Input: [145 104 142 130 136]
Output: 145
Input: [108 131 129 116 128 125 106]
Output: 108
Input: [149 104 100 118 129]
Output: 149
Input: [131 150 156 141 138 132]
Output: 131
Input: [132 119 111 150 105 136 112]
Output: 132
Input: [143 128 125 121 111 155 125]
Output: 143
Input: [121 147 131 101 108 126 117]
Output: 121
Input: [110 132 103 116]
Output: 110
---
[[143 112 134 140 121 126 131 121 121 123 125 116 141 127 119]
 [135 116 128 135 125 127 128 123 119 126 125 120 133 126 122]
 [135 117 130 135 123 130 130 123 120 126 129 119 138 130 125]
 [130 145 121 128 148 128 133 144 144 145 124 147 105 122 132]
 [122 135 120 130 135 138 130 132 127 138 126 136 127 131 131]
 [134 119 132 134 123 129 130 123 123 125 128 121 139 130 125]] yields 119

[[117 127 130 129 129 116 123]
 [154 127 142 141 139 128 134]
 [140 125 142 136 137 117 122]
 [147 122 130 135 136 111 135]
 [126 130 107 119 119 133 137]
 [119 124 125 124 129 115 130]
 [117 123 124 124 124 114 118]
 [132 131 127 127 121 149 127]] yields 123

[[145 133 134 114 147 127 111 126]
 [150 138 138 118 134 121 123 117]
 [143 146 140 113 128 130 121 121]
 [138 146 139 114 123 133 125 121]
 [135 126 122 130 119 114 140 124]
 [122 127 127 125 135 138 121 126]
 [127 138 141 123 132 139 115 137]
 [112 113 113 143 115 122 145 132]] yields 126

[[118 129 133 128 124 121 129 127 118 125 106 125 120]
 [137 112 112 135 118 129 115 122 123 137 137 122 137]
 [133 134 133 124 133 126 130 134 134 110 132 130 113]
 [122 134 131 140 151 126 138 135 136 127 142 134 130]
 [120 140 139 127 151 127 147 137 137 122 126 134 124]
 [114 138 139 128 157 124 150 133 131 127 128 136 125]
 [133 124 126 141 128 131 133 128 132 150 139 129 148]
 [129 127 129 124 128 118 117 133 119 102 110 118 104]
 [116 142 141 115 126 134 137 125 135 121 134 139 124]] yields 120

[[113 120 138 141 125 151 117 108 137]
 [147 141 127 123 111 114 132 137 128]
 [132 132 127 125 136 127 134 136 136]
 [135 127 123 132 127 121 134 132 114]
 [137 128 123 129 127 119 135 134 117]
 [141 135 125 123 112 119 129 131 134]
 [119 123 131 128 122 133 120 117 129]
 [124 142 135 127 140 125 133 140 132]
 [137 127 120 122 125 124 133 132 139]
 [120 127 132 134 126 134 125 120 129]
 [139 131 123 124 123 122 133 133 136]
 [140 137 128 124 108 119 125 129 132]] yields 137

[[124 124 132 119 123 125 111 123 137 130 141]
 [127 124 130 120 125 127 114 124 137 130 141]
 [118 127 141 110 139 113 107 118 127 124 145]
 [119 126 144 107 147 109 108 118 134 121 139]
 [121 125 144 104 149 109 107 119 136 119 136]] yields 141

[[139 110 136 128 115 131 131 128 125 127 123 127 126 122 130 128]
 [122 142 121 130 125 117 136 123 127 133 126 126 124 122 132 128]
 [121 137 132 129 133 130 130 127 137 124 130 126 126 127 123 130]
 [133 132 136 127 129 133 130 128 132 133 133 128 123 129 126 126]
 [120 131 132 131 133 124 127 126 134 133 122 132 124 137 132 128]
 [120 104 135 127 121 125 125 128 131 125 133 130 131 135 131 129]
 [135 136 125 129 131 127 125 125 129 123 128 127 131 138 129 125]
 [128 138 125 127 121 125 135 130 123 124 122 127 123 126 125 128]
 [130 127 128 128 128 124 134 132 131 126 130 132 127 126 128 130]
 [130 139 134 128 118 129 118 129 128 123 132 130 127 128 132 130]
 [117 120 132 130 129 130 130 130 137 125 120 124 124 128 128 129]
 [123 138 132 129 138 127 121 126 128 131 132 128 124 120 128 131]] yields 128

[[135 122 122 120 124 127 134 121 124 121 128 125]
 [122 149 119 124 135 122 114 127 146 134 145 131]
 [122 139 117 113 143 123 123 110 133 129 129 124]
 [131 143 130 123 142 128 127 119 136 135 135 126]
 [152 140 111 138 126 114 125 138 142 118 150 127]
 [134 114 130 121 121 134 140 122 118 124 121 127]
 [133 133 136 146 121 127 120 153 137 130 140 130]
 [129 132 135 146 120 127 118 154 137 130 138 131]
 [126 114 127 115 133 137 144 112 115 125 112 128]
 [ 99 144 108 100 144 126 115 100 138 134 129 133]
 [130 121 136 128 126 135 136 127 122 130 122 130]] yields 125
---
[[136, 105, 143, 108], [107, 122, 133, 134], [117, 129, 137, 141]] result: 122
[[109, 109, 106, 130, 138, 120, 128], [140, 110, 140, 126, 131, 136, 122]] result: 110
[[149, 111, 147, 155, 125, 118], [112, 100, 112, 137, 155, 156]] result: 100
[[121, 135, 103, 120, 143], [155, 150, 125, 146, 135], [134, 111, 150, 136, 119]] result: 150
[[125, 129, 122, 127, 129, 137], [131, 129, 132, 127, 139, 101]] result: 129
[[114, 136, 128, 118, 135, 147, 142], [143, 135, 144, 138, 137, 153, 146], [139, 155, 136, 113, 158, 146, 136]] result: 135
